Each row was made from one walk, in order. Every step used is in the known rows, and no mark comes twice. Write each row's walk.
Known rows:
divo gita mumen timodu ripabav buguv muvenan koru nafes: [ -62  121  -63  -22  -49   76   14    2  128  502   88  -17  252  346
  264   19 -133  253 -100  130  150   -9   33  203  -55  119   51   -9
  -93  -91 -141  -39  108 -354 -308 -121  -27   65  -29 -435  -63 -237
  184  257  134  574   11  -19  177   18  -47 -256 -121   22  -21 -100]
divo ripabav koru nafes foral mosi pefi timodu gita mumen: [ -21 -232  -72  -76  -85   11  -54  -14   55  581   72  -29   62  407
  264   83  -46 -119   13   67  174 -143 -349   58 -187  -11  -79   75
 -164   47  -94   70 -206 -255 -184  -38   85   48  -36 -130   59 -400
  -14  184 -111  889 -131 -171  239   54 -320 -206 -242  -46  232   95]
pefi mosi timodu ripabav koru nafes foral buguv divo: [-152  180  145  -62  -33  146 -110  274   77  230   53  -77  -62  311
  369   21  -74   11    2   18   80 -158 -144  -89 -103   34  -59  117
   11  191 -129   74  -12  195 -216  -66  -27  103  -37   60   45 -154
   48  148   59  675   84   41   75 -126 -252   46 -244  -86  139   -7]
mosi timodu ripabav divo muvenan koru nafes foral: [-229  258  117 -109   -4  186  -51  -42   61  186    3    1  127  219
  250  -36   19  -15 -136  217  210  169   25   63  -98  130 -138  111
 -101 -331 -241   34  -40 -268  -34 -195   14   94  160 -239  -68 -469
   78  180  185  758   58   19  -54  -83 -135    0 -280  -55   17  -70]
nafes foral buguv ripabav divo: [  -9  178  159   29  -79  -34  -22   95 -113  -20   41  -37  -54   32
  171  -71    7   12  -61   82  -94 -203    5  -10 -147  157  -73   85
   13   36 -104   13  -80  -40   91  -55    3  -15   73   82  -11 -194
   29   88  -51  357  -56   -1  -21   96 -123  -21 -154   17   24   24]
koru buguv ripabav divo pefi timodu gita mumen: [  33  -89 -107 -101 -155  -34  -29  -15  -85  559  106 -133  -23  341
  191   17  -59  265   48  114   74 -169 -237   74  -39   29  -46    6
  -17  -33   22   20 -236 -468 -108   10  -96  -61  -59   95  -79 -251
   37  207   55  419 -225 -109  153    6  -84 -256  -78   69  176   79]
muvenan buguv divo ripabav koru nafes: [ -30  239   47   15 -147    4    0  306   13  337  -15   -7   37  188
  233  119  -63    6  -97 -210   23  -24  108   -2  -80 -110   -3  -12
   53  358 -178   -2 -107  442 -100   21   14   71 -143  333  105 -127
  -26   13  -28  431  -90  -74  175 -177  -72   82  -49  -53  268   37]
buguv divo gita mosi pefi: [  82 -156   44  -67  -71  -42   60  149    7   85  111   64   51  147
   84   38  -67 -212    1  -10   96   -4  -31  -18   40  -49  148    5
 -107  268 -163   22  -71 -152  136   35  -22   40   35  -52  175  142
   40  -42  108  316  -87   43  121  -87  -70  116   92   66  -32  -51]
muvenan ripabav divo gita: [-115   57   82   49  -39   63   31  174   -5  118  -34   14    6  109
   46   28  -90   58  -84  -12   17  -81   10   50   41  112  -12    0
 -160 -139  -18  -24  140 -162  136 -121   12  -21  158 -205  -28   70
  116  -61  203  256  -62 -124  -87  -20   20   50  -22   47   90   43]
mumen pefi mosi timodu gita divo muvenan koru: [ -53 -243   38 -203  -72   64  -34 -233   53  471   63   43  -38  228
  171  -90  -83   81    6  218  218  189 -154   75   16   26  181   59
   97 -134  -79   28 -318 -496 -173  -98  -87   59   35  -98  145 -144
   37   98  262  650  -94   31   13 -215  -86  -83   39  138  -84  -36]
buguv muvenan ripabav koru nafes foral mosi pefi: [ -54  131  125  -10  -21   63  -32   23    0   45   68   38  149  335
  165   27  -78  -21  -39   43  154  -53  -56   20 -227  105   74   41
 -253  -15 -161   16   48   30  -74  -86  133   81   57 -106  -49 -164
  121   16  -76  741  -38  -39  213  271 -100  -62    7  -64  131   43]
mumen mosi pefi divo ripabav: [   5   87  -56  -56 -160   46   13   50  -19  228  103   67  -64  101
   43   35  -30 -111   51    1   48   74  -10 -218  -16  -59   14  -20
   20  168 -149   34  -23  -79 -429  -21   12   23  -72  131   88 -218
   54  -60  141  377  -44  -13  150  -48 -268  138   26  -61  -67   -9]
timodu gita divo muvenan ripabav buguv foral nafes: [-105   21  193  182 -251  130   29  174   79  286   40   88  -22  164
  456   61 -103  228  -89  189  172  -25  -40   45  -89   34   49   79
   20    8  -65   17 -330 -323  356 -102   38   -9  -10 -214 -111  -65
  221  -11  211  448  -99   39   81    8   40  132 -398   54   47  -12]
timodu mumen gita divo ripabav koru buguv foral: [ -18  140 -235   19  -90  -11   13  -82   53  613   36  -64  161  269
  380  156  -19  463   12   -3   51 -179  -66  -90 -100 -233   58   71
  166   97  -11   15 -226   13 -127    7  -35   -2 -155  -61  -94 -453
  144  151   65  522 -117   71  -32 -241  -65   15 -145   34  113  -24]
gita timodu ripabav koru nafes foral mosi: [-129    2   17   21  -32  123 -138  -10   32  136   83  -72    0  183
  168    8   41   96  -45  -26   14 -120  -96  -40 -182  -25  -96    6
  -39 -144  -82   52  -27  -12 -173 -110   64   50  -58 -421  -80 -261
   11  113  -40  736   33    5  -31  158 -197  -91 -142  -58  263   37]
mumen timodu ripabav divo pefi nafes foral buguv muvenan koru: [  63   71  127  -87   65  161 -114   -2  -50  -42  121  -27   93  218
  329 -125   -2  204 -103  219   71 -301 -150   49 -209  352   56  124
  -35 -205 -185   -7   23 -332  -37  -74  -57   57 -115 -297 -225 -446
   88  216   65  740  -21    8  -41   90 -144   25  163   12   32 -130]
timodu mumen pefi mosi buguv: [  29 -157 -191 -196    8 -127  -93 -198   31  -30  -36   63    0  124
  108  -75 -179  188  113  -31  -14  -99   47  -27  -33 -152   97    2
   33   58   87    8 -128  162 -477    5 -113  -43 -110  238  -76  -78
   82  113  103  279  -57    2  272 -260 -172   19  293   24 -186    1]
mosi timodu mumen divo pefi nafes: [ 268   29  -11 -183   42  -45  -32 -194  -14   91   37  -54   19    3
  113  -65  -17  190   16   29  202  -98 -101 -157 -138  -42   91   55
  -84 -144  -22   54   -8 -129   56   84 -119   58  -99   50 -178 -150
  110  121  137  209  -39  -35  101 -176 -152  172  213  -46   85  -76]
mosi buguv muvenan koru nafes foral ripabav: [ -93  185   91  -59  -53  -13  -45  -19   -8 -176  -40   17  170  333
  266   25  -95   35  -73  153  185   69  -54  118 -251  125   -4    1
  -57  -90 -186  -22 -112  123 -164 -116   43   71   42   41 -107 -326
   80   91  -33  577   27  -10  110   20  -79   33 -131  -84   37  -98]
foral buguv ripabav koru nafes: [ 106  231   69   11  -73   10  -16  122  -34  313   64  -62   37  213
  127   16  -27   83  -89  -50   57  -21   33  -48 -106    8   25  -17
    4  120  -50    9  -52  188  -16   -5  108  -36  -73  195   58 -115
   -6   64 -110  185   -6  -22  170  140  -25  -62  -39  -20  187   96]
ripabav divo pefi nafes foral: [ 100 -113  103  -61  -31    2  -82  -11  -82 -192   -5   29   22   35
   99  -92  -87   -6  -47   42  -45 -281 -140  -67 -161  162  -65  106
  -36 -212  -47   31  -50  -39  153  -33  -69  -29    0 -166  -97 -235
   -7   84   17  446  -48 -122   64  -23  -93  152  119  -37  245  -29]
divo gita mosi timodu ripabav buguv muvenan koru nafes: [ -59  118   58  -93   38  167  -12  104  124  294  145   48  252  312
  228  -42  -95  138 -100  193  283  238   -8   94  -66   77   60   82
 -144  -97 -228  -50   55 -247 -177 -168  -20   91    9 -237   54 -159
  117  140  250  687   75    3  206   11  -77 -249 -161   25 -131 -118]
pefi mosi timodu ripabav koru buguv divo muvenan: [-277  266   29 -122    9  153  -90  136  150  472    5 -112   -2  361
  272   24  -35  198   56   45  128  184   21  -32   81 -134   13  104
   48  173 -151   26   26 -103 -427  -27 -116   76 -214  122  102 -247
  133   71  145  431    9  132   34 -236  -65   52 -138  -59  106 -103]
ripabav koru buguv muvenan divo gita mosi: [ -92   78    1    3   47   89   57   48    9  225   60   -6  212  395
   42  -32 -128  281    6   16   36  -47   97   82  -72  -76   47   43
 -182  227 -117  -64   19   56 -205  -32   -9   12 -268  -14  124  151
  128   92   19  449 -101  -12   -8    9  173  -69   24   57   90  -18]
muvenan divo pefi timodu gita mumen: [  52 -401  -94  -50  -67   32   16  -15  -71  321   27  -32  -72  253
   99    2  -56  190   70   66   73 -201 -206   67  -75   63  -21  -13
 -121   65   25   63 -253 -299   22   30  -59   18  -41    5   -3   60
  -15  228   15  310 -197 -148   26  -84  -39  -78    4   55   18   85]
gita timodu ripabav buguv: [-135   -8  -72    8  -65   84 -109   64   46   -2   54  -58  -34  -19
  141  -18   61  235  -21    4  -66   22   38   14   27   11  -31   11
  158    7  -56   10    3 -158 -254  -55  -35   14   -3 -273  -87 -213
   66   90  112  321   20   51   87    7 -147 -172  -81  -25 -143  -59]
mumen gita divo muvenan ripabav koru nafes foral: [-123  129  155    8  -59   71    4  183   26  373  -66   16  112  316
  228  107  -78  142  -96  -37  152 -119  -63   -4 -185   87   -6   70
   -6    0 -149   47 -146  115  215 -127   47   46   99 -401   61 -242
   97   87   96  733  -99  -23 -206  -62    4  254 -232   -6  223   74]
ripabav divo gita mosi pefi nafes foral buguv: [ 104 -151  125  -66   -9    8  -40  114  -36 -242   86   95   39  185
  141 -118 -150 -217  -80  109   23 -288 -197  -28 -125  111   23  161
 -118   66 -143    9 -101 -204  176  -44   51  -34  -30 -155   14  -81
   51  -12  108  687  -28  -60  209   55 -177   80  -13   27    6  -62]
nafes foral ripabav divo gita: [ -69  -10  170   41  -23   14  -13  129  -23  -57  -93   -4   -8  109
  128   13  -55  -65  -60   54  -57 -193  -84   22  -82   87  -77   48
 -149 -163  -68   -6    5  -55   86 -134  -38  -10  173 -293   -6 -136
   63  -30  105  457   32 -149 -243    6  -34   16 -115    1  223  -47]
nafes foral buguv ripabav divo gita mosi pefi timodu: [  -2  -43  124 -136    9  -62   -1  128 -117  171  114   -7   78  258
  185  -18  -48 -178  -27  153    7 -193 -249   -5  -87  163   38   97
 -155  125 -176   40 -183 -366   91  -33   14  -24   44  -22  118 -170
   20   85   18  764  -92  -30   40   96 -204  -45 -162   70  -92   27]
muvenan buguv ripabav divo pefi mosi timodu gita mumen: [  71 -189 -100  -44 -169  -55  -63    5 -124  381    8    4 -187  118
  179 -136 -200  197   29  100   67  -18 -196   36 -118   79   80   88
   54    2 -110  -30 -285 -171 -324  -12 -121   -5  -44  262   33  -89
  -46  158  185  559 -247  -71  318  -74 -168 -242   55   65  -20    3]
nafes foral mosi timodu mumen gita: [ 109 -234   -2  -31  209  -65  -56 -104   46  219    0  -37   62   39
  116  -54   39  -16   78   84  124 -189 -245  -59 -218  -15   47  164
  -93 -101  -36   48   65  -70  -23  -55 -130  104   85 -137 -186 -140
  106   47   86  397  -29   33 -150   38 -189 -147  -85   14  -67  -40]
timodu mumen divo pefi nafes foral: [ 197   42   27 -103  -46  -80  -50 -169  -74 -135   39  -17  -34    9
  164  -66  -34  192   20    0   65 -318  -75 -128 -252   -9  -46   40
 -122  -82   17   54  -88  -12  196   71 -156   46  -88 -103 -193 -225
  134  173  -28  414  -56  -70  -71 -115 -219  242  158  -57  140  -26]
timodu mumen pefi mosi buguv foral ripabav: [   7 -100 -126 -147  -47  -99  -93 -222   16  -63  -46   71  -12  211
  356    3 -211  171   88   55   61 -129  -46  -93 -124 -170  187  -10
   20  -32   39   19 -307   72 -448  -43  -38  -65  -81  244 -147 -228
   73   31  118  392   53    6  166 -219 -151  -32   96   -4 -106  -87]
ripabav koru buguv muvenan: [ -67  277   -8  -13   63   40   -9   -9   57  176   25  -91  201  262
   82   17  -32  252   16    5   23   13   67   72  -49  -54   35   25
  -25  100   -5  -40   92   58 -264   23    4   -5 -205  146  -16 -127
  112   85  -52  197  -42   31   49   79  126 -181   33   -7   87  -25]
divo gita mosi pefi: [  75 -204  -45  -64  -10   -9   28   25   -4   11   75   94   70  105
  -19  -13  -73 -132    2   40   73   57  -86    0   35  -32  124   29
 -127  120 -103   -8  -58 -159   10    1   12  -20   27 -151  125   67
    6  -24  101  325  -35    5  126   29  -56   -3  111   62  -99  -27]
pefi mosi timodu gita mumen divo ripabav koru nafes: [ -31   95  -44  -69 -143   31  -22  -14   85  688   57  -63  -33  288
  255   18 -160  106   19   13  280   -1 -244    2 -151  -81  -32   54
   21   50  -97  -14 -116   -5 -414  -70   35   66 -103  -34  120 -191
   14  239  159  559 -118 -123  209 -277 -268  -30 -294  -48  269   43]
divo muvenan ripabav buguv foral mosi pefi timodu: [-141   42  149  -66    6   36  -28   74   66  178   50    5  167  338
  344   54  -58  -83   -6  168  130   18 -207  -14  -45   56  182   63
 -117   44 -107   88 -122 -549  -68  -34   37   52   -5   95 -126 -266
  173  -86   75  523  -28   47  232  118  -87 -125 -347   10 -141  -61]
gita mosi timodu ripabav divo pefi nafes foral buguv koru: [  49  -77  134 -147  103  192 -134   89   31 -128  135    3  -46  267
  233 -134   21  -11 -105  244  126 -147  -95 -100 -135  151   15  187
 -156 -160 -186   37  -63 -171  229 -105  -90   34  -43  -89  -17 -292
   33  177  151  742   -9  -12  152  -11 -250    8  102   10  -45 -185]
timodu ripabav koru nafes foral buguv muvenan divo pefi: [  42  135  147   34  -55  221  -62  236  -52  -22   63   19   48  338
  265  -31  -34  390  -29    5   -8 -249   78  -24 -283  127  -35   51
 -150  169 -159   37  -75  321  -39  -81   22   43  -68   -3  -18 -155
   48  314  -50  739    9  -87   58   80  -20   51   89  -25  182   62]
foral ripabav buguv muvenan koru nafes: [ -14  192   98  -17  -56   36  -21   36   41   -4   66    6  174  329
  205   14  -62   61 -100  138  172  100    6   82 -119   45   36  -30
  -70  -94 -113  -59  -74  -41 -166 -107   34   90   35  -23  -92 -269
  126   15   50  347   38  -43  229  106   -6 -203 -121  -44   -4 -113]
divo muvenan koru nafes foral ripabav buguv: [-157  131  171  -30  -84   51  -54   51   55  -50  -32   13  131  300
  258  -12  -25  -69 -125  154  113   61  -24   76 -131   50  -99   61
 -101  -68 -142   16 -146  -94  -66 -121  -59   84  107 -165  -77 -470
  127   43   12  601   54  -38  -23   64  -91 -120 -329  -68   32 -112]
foral koru buguv ripabav divo: [ -36  331  -32  -62 -108  -43  -18 -129  -50  191   56  -97   53  190
  101  -12  -32  155  -15   64    1  -15  139   24   24  -84  -56  -28
   45 -150  -23  -48 -108  -29   -1  -89  -54  -10  -30   56 -105 -223
  107   52    0  197  -43    1   85   62  -33  -45  -52   -5  115  -96]
ripabav koru buguv foral: [-104  233  -59   24  -20   48   -8  -77   35  199   24 -109  167  234
  246   66  -66  188   -8   21   -5  -64  -42   -7  -28 -108   49   22
   59   82   78   25  -27  -14 -176   28   13  -37 -139  153 -137 -188
   93   46  -59  211   24   79  -12   37   66 -190 -168   -5  137  -13]
muvenan koru nafes foral mosi timodu mumen divo gita: [  52  118   86  -87   19  -43   16 -207   37  299   98  -81  131  247
  185  -26  -31    1  -43  131  231  -98 -186   -1 -222  -63  -14   13
 -279 -196  -25   61   65 -261   71  -81 -124  187  107 -168 -220 -112
  251  133  112  697  -12  -18  -82  -32 -254  -37 -191   25  157  -18]
mosi pefi timodu gita divo muvenan ripabav buguv foral: [-138    6  102  -35 -212   90   26  105   51  337   11    6  104  308
  452   96  -63  117  -24  200  170  -18 -201   47   12  137  134   56
   83   42 -114   85 -322 -577   94  -10   57   19   61  -80  -36 -224
  168    1  173  674 -108   24  146  -67  -55  -56 -352   51 -192   -7]
timodu ripabav divo muvenan buguv koru nafes foral: [-205  368  173   24  -84  131  -67  168   60    7  -45   49   10  324
  223  -10  -27   -4 -143   74   23    2  235   89 -152   17 -120    4
 -102  -86 -220  -18 -119  210  132 -170  -21   52    5   57  -15 -245
  116  126   75  776   -4  -53   83  -51  -86    5 -130  -30   43  -58]
ripabav buguv koru nafes foral mosi timodu gita mumen pefi: [  89 -306  127  -99  -35   -3  -71 -109  170  396  113  -25   69  363
  228  -83 -100 -139  -30  170  153 -155 -101  124 -185    0   90   88
 -130  -44  -15   77  -40 -184  -68 -171 -121   72  195  -23  -58  -95
  135  196   95  779  -27 -137  365   94 -240 -587 -111   73   90  -40]
timodu ripabav divo gita mosi pefi: [   9  -46  -58  -65  -41  118  -13  100   -5   -5   95   93  -16  143
   93  -24  -63   10  -38   71   66   38   43  -20   63  -31   35   30
 -106  -15 -151  -33  -69 -215  -38  -98   46   -6   72 -310   64  -73
   53   19  247  497  -23   -1  165  -55 -133   91  142   57  -76  -38]
buguv muvenan ripabav divo gita timodu mumen mosi pefi nafes: [   7   42  -40  -40  -34    5  -46 -236  -37  176  122   64  131  214
   13  -30 -157  164  -55   93  196 -126    2  -50 -135   91   51   29
 -282 -321 -143  -18  117 -394 -221  -51  126  -67 -104 -287  -59  -19
  298  -11  305  693 -160  -31  154   95  -86  -67  157  -41 -161  -34]

Write each row's walk:
[-130  249   42  -77  -23  183  -26  -43   64  315   42  -16  165  261
  201  -15   15   29 -137  133  173   39   48   88   16  106  -32   -5
  -12 -290 -205  -23    6 -258 -197 -135   49   60  -24 -387 -139 -354
   82  106  197  454    2   54  -31  -73  -24   71  -96    0   70  -56]
mumen timodu ripabav divo muvenan koru nafes
[-105   20 -109  -10  -55  -36  -29   18   86  366   -3 -189   74  299
  206  127   48  238  -12  -94   25 -140    8   -7   28 -232   22  -46
 -122   74    4   30   14 -165 -165   64  -99    9 -135 -123  -74 -176
  206   12   80  435  -95   -2 -203  -73  -19 -171   32   -6  152  -86]
foral ripabav koru buguv divo gita timodu mumen
[ -41  247  115  -11 -141  -10  -19   -4 -121   88  124  -34   38  230
  215  -48  -26  -35 -148  146   46 -112  -47   42 -179  161 -103   20
  -27  -77 -114    8 -141  -98  113 -112   44   43  133   46  -99 -304
   64  130  -58  558  -48    1   93  121 -177  -62 -215    5   68   46]
muvenan koru nafes foral buguv ripabav divo
[ -89  -63   77   -2 -193  137  -76  188   67  458   18  -18  -39  267
  330   -8  -77   98   -7   90   76 -192 -355  -35 -133   79  -87  187
  132   87 -141   35 -204  126 -243  -76   17   35  -70  -94  158 -241
  -43  173   96  901  -55  -85  126 -169 -240  -27 -335   -9  223   55]
pefi mosi timodu gita divo ripabav koru nafes foral buguv
[ 119  105  205  -17   -8  145 -122  202  -38 -247   83   50  -32  151
  278 -112  -50  237  -49  111    6 -296  -47  -46 -267  223  -29  130
  -65 -116 -153   -1  -56  -78  143  -87   -4  -19  -99  -80  -83 -306
   39  178   76  624   20  -97  114   62 -106  101  106  -15  133  -67]
timodu ripabav divo pefi nafes foral buguv muvenan
[-170  312 -167  -57   14  175  -52 -226   57  520  107 -127   46  327
  291   74 -135  377    9  150  151   53   40  -84  -29 -179  -30  104
  -60   58   27   85  -27 -224 -585  -20   15  -12 -161   71  -73 -254
  193  192  167  443   36  199   18   13  -74 -300 -307  -49    1  -69]
gita mumen mosi timodu ripabav koru buguv foral
[  -8 -272   19 -194  -14 -117   10  -29   76  520   49   19  -27  193
  131   21 -226  -71   61  -11   77  -49  -91   18    8  -69  202   29
  -90  136  -44   68  -68 -305 -185  -63 -128   15   70   59  223  106
   27  134  214  431  -33  -65  126 -268 -104 -102   23   81   96  -46]
buguv divo gita mumen pefi mosi timodu
[ -49  -30   88  -75  106  120  -96  154  129  242  105   -4  129  328
  247  -10  -13  -53  -47  159  216  -15 -118    1 -153   67   22  143
    9   18 -205    2   36  174   -1 -219 -112  108  161 -280  -31 -222
  106  158  172  729   76   20  115  -19 -257 -206 -225  -28 -109 -107]
mumen gita mosi timodu ripabav buguv koru nafes foral
[ -88  219  -23  -80 -100  147  -98 -221   30  103  178   20   45  461
  374  -49  -79   89  -91  286  221  147  -64  -12  -78  -95   98   49
   22 -206 -163    2 -209 -663  -77 -126   78   56 -144  -17 -277 -523
  224  -67  119  664   38  134  404   49 -150   39  -94  -19  122 -161]
timodu ripabav divo muvenan koru buguv foral mosi pefi nafes
[ -20  -69   78  -82 -157  -11 -147  157  -66 -303  -83   44    1  319
  235  -41 -226   23   29   46  -37 -273 -273  -73 -176   63  -65   51
   23  -94  -92    9 -193  359 -384 -112  -72  -18   33  -12 -131 -275
   -7   94  149  660  -44 -107  304 -155 -169  226  -34  -63  295  -33]
koru nafes foral ripabav divo pefi mosi buguv
[-195  170  -25   -4  -28   31   63   36   61  415   15  -65  204  328
  148   42 -157  248  -36   74   54 -239  -26  200    8  126   61   44
 -174  -51 -112  -53  189 -408 -278  -82  -10  -23  -70 -285 -122  -43
  206  105  216  455 -128  -42   -5   31  114 -196 -137   63   89  -61]
koru buguv muvenan ripabav divo gita mumen timodu
[ -38   79  173   23 -103   16  -30  201   53  337   65  -26   66  234
  251   82    0 -137  -49  -92   35 -177  -54  -61 -186  -53  -85   57
  -88  150 -173   53  -12  217  -14  -58   -6  105  -58  -37  104 -237
    5   48 -116  588  -60  -72   56  -62 -182  123 -203  -56  460   26]
buguv divo ripabav koru nafes foral mosi
[ -90 -103  -52 -153  -81  -72  -42   33   65  485   42  -70  -84  512
  230  103 -242  146   47  -82   13 -145  -27   20   30 -271  145  -42
 -111  296   64   23 -169 -142 -369  -50 -138   -6  -80   55  129 -105
  132   59  105  527  -42  -90   53 -170  -66 -134   92   49  339  -52]
foral ripabav koru buguv divo gita mumen pefi mosi
[ -26  -24   58  -26 -254  -10  -41   30   72  167  120   47   79  360
  201   48   14  -85  -69  148  -42  -61  -31  -34  -78  -52   10   46
   27   85 -211   50 -158   39  -10 -110  -48  125  105 -134   69 -353
  150   92  -41  864  -81  -19  608  -43 -294   38  -94  -10  159  -99]
gita divo ripabav buguv koru nafes foral mosi pefi
[ -41  213 -112    0 -168   30    9    3   55  527   78 -144  -61  271
  252   57  -35  340    9  -33  130  -67  -32   90  -82 -183  -73   14
   52  282   11  -22  -92 -112 -259   10  -44   42 -153   36  -23 -273
  132  210   40  376 -181  -66   20 -164 -172  -97 -177   14  249   35]
timodu gita mumen divo ripabav koru buguv
[-169  155  190   10 -118  110   -6   98   44  203  -19   17   47  327
  196   43  -53   84 -106   20   83  -98   21  -40 -145    0  -64   55
 -171  -80 -130   72 -164  -58  142  -86   62   80  -33 -318   65 -197
  106   16    8  747 -103    2  -28   44  -18  233 -238    1  306   33]
gita divo muvenan ripabav koru nafes foral mosi
[ -49  327  129   40 -185   66   21  117    8  165 -108   32   78  329
  391  120 -139  136 -146   -6   82    4   72  -59 -152 -144  107  -25
   49   47 -165   31 -481  153   13  -10  137   11 -177  118   43 -244
   12  -36   69  617   -5   30   57  -72  145  115 -260   -6  249  -72]
gita divo muvenan buguv foral ripabav koru nafes
[ 158 -347  125  -77 -145   92  -83   -5  -48   70  -45    0 -158   78
  241  -34  -17  105  -20  171  166 -144 -342  -82 -148  166   39  152
   63 -216 -140   63 -268 -201  197  -36  -78   22   63 -317  -16 -220
  -42   -7  120  644   15 -123  -52  -47 -119   92   49  -36  295  -89]
mosi timodu gita divo pefi nafes foral ripabav
[-115  124   28 -101   45  156   40  197  142  267  108   13  145  233
  284  -77  -48  103  -49  178  216  262   45  -13  -40   91  113   40
  -80  -54 -211  -36   71 -519 -195 -134 -108  137  -64 -142   54 -248
  130   73  269  672   30   -2   37  -53 -184 -135  -78   44 -312 -192]
pefi divo gita mosi timodu ripabav buguv muvenan koru
[-138  250  138  -45   62  176 -119  162   86  167   41  -18   68  317
  295  -42  -97  155   16  110  113  -71 -146  -24 -212  119  -26  145
  -66    4 -157    5   29  168 -359 -116   55   45 -115   12   59 -225
   31  220   49  754  122   -3  109   35 -148 -126 -215  -83   40  -18]
pefi mosi timodu ripabav koru nafes foral buguv muvenan
[ 111  -29  -71 -204   12   29   -7  -34  156  609   51    3  112  201
  208    6   -7  -23    7 -105  159  -26   40 -216 -120 -223  117    5
 -131  -98  -80   67  -24  -68 -349  -76  -20   63 -116  152  -33 -391
   -3   48  135  654   14 -182  196 -127 -264 -107  159  -14  195   10]
foral mosi timodu mumen pefi divo ripabav koru nafes
[-150  274   70   -5  -78  116  -62   40   43   -4   98   22  148  244
  294  -21  -39  197  -81  156   98   41   78  115 -180  139 -109   37
  -37  -77 -138  -23   -4  -33 -120 -152  -31  109   77 -202 -104 -368
  157  206  -14  680   81   -3  122   75 -160 -170 -185  -66  -81  -52]
timodu ripabav buguv muvenan koru nafes foral
